Below are the code and all the weights of a small trained network. Each question names an input and a target symbol and asks about switching units off, where a switched-off unit gives its printed mean instead of its output.

import numpy as np


def w(rows, s, z=0):
    codes = np.array(rows[::2]) - 128.0
    scale = np.full(codes.shape[1], s)
    scale[-1] = z or s
    return codes * scale


def norm(h):
    return h / np.sqrt((h * h).mean(-1, keepdims=True) + 1e-5)


def f(y):
    return np.maximum(y, 0)


def softmax(a):
    e = np.exp(a - a.max(-1, keepdims=True))
    return e / e.sum(-1, keepdims=True)


def log_softmax(a):
    a = a - a.max(-1, keepdims=True)
    return a - np.log(np.exp(a).sum(-1, keepdims=True))


def net(x, mask):
    ids = ['ΓΞΩαδθ'.index(c) for c in x.split()]
    T = len(ids)
    res = E[ids] + P[:T]
    r = norm(res)
    for j in range(2):
        rows = slice(3 * j, 3 * j + 3)
        q, k, v = (r @ M[0][rows].T for M in (Q, K, V))
        z = softmax(np.where(np.tri(T) > 0, q @ k.T / 3**0.5, -1e9)) @ v
        o = O[0][rows]
        res = res + np.where(mask[j], z, o[:, -1]) @ o[:, :-1]
    y = f(norm(res) @ A[0][:, :-1].T + A[0][:, -1])
    res = res + np.where(mask[2:10], y, B[0][:, -1]) @ B[0][:, :-1]
    return log_softmax(norm(res)[-1] @ U[:, :-1].T + U[:, -1])


Q, K, V, O, A, B = {}, {}, {}, {}, {}, {}
E = w([
[129,104,120,190,96,167],'Γ',
[151,115,165,181,94,167],'Ξ',
[199,171,159,125,120,83],'Ω',
[177,155,101,112,163,169],'α',
[136,7,87,238,103,15],'δ',
[82,87,167,124,128,93],'θ',
],0.014)
P = w([
[207,3,146,114,113,149],'0',
[157,79,130,176,172,106],'1',
[177,54,149,112,114,138],'2',
[138,117,127,185,178,120],'3',
[155,90,148,105,98,142],'4',
[120,142,128,181,165,131],'5',
[137,116,155,100,98,154],'6',
[103,163,124,171,143,143],'7',
[120,140,152,91,85,153],'8',
[86,188,118,158,128,145],'9',
[93,174,145,80,74,158],'10',
[50,220,104,165,119,147],'11',
[129,125,145,92,94,138],'12',
],0.011)
Q[0] = w([
[130,216,148,254,215,117],'head 0',
[129,128,141,121,203,162],'head 0',
[142,190,145,252,133,95],'head 0',
[133,223,110,198,203,165],'head 1',
[192,108,110,113,138,168],'head 1',
[123,155,122,168,84,179],'head 1',
],0.026)
K[0] = w([
[16,200,124,73,143,132],'head 0',
[86,110,101,72,158,110],'head 0',
[57,214,158,113,99,162],'head 0',
[97,254,104,77,166,172],'head 1',
[189,128,131,123,99,157],'head 1',
[106,192,141,142,49,130],'head 1',
],0.022)
V[0] = w([
[25,59,216,108,137,72],'head 0',
[202,127,116,138,124,118],'head 0',
[147,179,93,144,106,131],'head 0',
[195,169,136,47,123,89],'head 1',
[110,213,170,152,82,2],'head 1',
[96,179,137,216,96,53],'head 1',
],0.007)
O[0] = w([
[145,139,77,40,178,214,253],'head 0',
[79,124,117,149,34,146,162],'head 0',
[153,96,155,169,144,71,48],'head 0',
[148,129,254,187,179,191,28],'head 1',
[239,19,196,194,157,130,79],'head 1',
[189,20,83,150,123,82,158],'head 1',
],0.0053,0.0039)
A[0] = w([
[178,147,159,84,94,128,111],'neuron 0',
[184,184,120,112,165,186,58],'neuron 1',
[166,136,57,134,252,162,85],'neuron 2',
[111,133,100,170,153,114,106],'neuron 3',
[108,132,164,152,171,82,134],'neuron 4',
[92,184,144,167,173,92,2],'neuron 5',
[147,117,210,50,114,94,58],'neuron 6',
[76,96,187,89,111,115,56],'neuron 7',
],0.022,0.0052)
B[0] = w([
[188,139,158,211,152,152,172],'neuron 0',
[50,150,72,171,224,100,181],'neuron 1',
[13,220,97,235,239,157,246],'neuron 2',
[166,158,146,79,150,89,151],'neuron 3',
[134,76,107,125,132,189,144],'neuron 4',
[95,67,52,131,3,115,142],'neuron 5',
[77,201,118,39,69,50,179],'neuron 6',
[142,61,163,61,204,185,188],'neuron 7',
],0.018,0.012)
U = w([
[88,107,63,118,12,197,22],'Γ',
[208,84,192,170,130,227,157],'Ξ',
[175,218,177,114,89,72,9],'Ω',
[61,140,84,172,222,151,115],'α',
[155,10,95,155,126,41,157],'δ',
[114,83,171,1,164,149,180],'θ',
],0.0071,0.0011)

Each question gives the input, a string of symbols that net reads in full, and the target symbol t.
The units are the heads (3 rows each of Q, K, V and O) and the neurons (one row each of A and B). Each row of codes is followed by its name. A weight is (code - 128) times the scale printed after its matrix; where a second scale follows, it is the last column's (O, A, B and U).
mask holds one flag per unit, heads first, then neurons. A switched-off unit (its flag False) gives its mean, the last column of its rows in O or B, instead of its output. The means were averaged over made-up inputs and are rounded, as every weight is.
A unit's drop is (log p(t) with every unit on - log p(t) with that unit switched off) / (log p(t) with every unit on - log p(t) with every unit switched off).
The circuit of an input: a set's keep is (log p(t) with only the set's units on - log p(t) with every unit switched off) / (log p(t) with every unit on - log p(t) with every unit switched off). Starting from all 10 units, units are removed one at a time, each time the one whose removal leaves the highest keep (on an exact tie, the one counted first), for as long as the keep stays at least 0.8.
units of the circuit, in order: the units of the circuit, biggest drop first
k most important neurons: the k neurons with the biggest drops, biggest first
which heads matter: for each layer, one digit per head in row order, 1 if its drop is at least 0.15 and else 0, layers parted by /
drop of u: that unit's drop, to one decimal
input α Ξ Γ α, target Γ: which heads matter	11
input α θ θ Ξ Ξ α, target Γ: which heads matter	10
input α Ω Ξ Γ, target Ξ: units of the circuit, in order	head 0; neuron 2; neuron 1
input Ω Ξ Ξ Γ, target Ω: units of the circuit, in order	neuron 3; head 0; neuron 2; neuron 7
input θ δ Ω θ Ω Ξ Γ Ξ Γ Γ Ξ Ξ, target Ω: which heads matter	01
input θ Ξ θ Ω Ω Ξ θ Ω Ξ θ Γ, target Γ: which heads matter	00
input θ Ω θ θ θ α α Ω, target Γ: which heads matter	10
input δ Ξ θ α δ δ θ α θ Γ Ω Γ, target Ξ: units of the circuit, in order	head 1; neuron 2; head 0; neuron 1
input Ω Ω Γ Ω α Ω, target Γ: 2 most important neurons	neuron 5; neuron 2
input Ω Ω Ξ Ω Γ Γ Ξ Ξ Ξ Ξ, target Ω: 2 most important neurons	neuron 2; neuron 7
input Ω Ω Ω δ α θ θ α α Ξ, target Γ: units of the circuit, in order	neuron 5; neuron 2; head 1
input θ α Ω, target Ω: 3 most important neurons	neuron 6; neuron 0; neuron 2
input Ξ Γ θ Ω θ α θ θ θ θ δ, target δ: 2 most important neurons	neuron 2; neuron 6
input Ω θ θ Ξ δ α θ Γ δ Γ, target δ: 2 most important neurons	neuron 2; neuron 6
input Ξ Ξ Ξ Ω, target Ξ: drop of head 0	0.7
input α θ Ξ θ α Ξ θ δ Ω Γ, target δ: drop of neuron 2	0.8
input Ω Ξ Ξ θ Ω θ Ω θ Ω θ Ω θ Ξ, target Ξ: drop of neuron 1	0.1
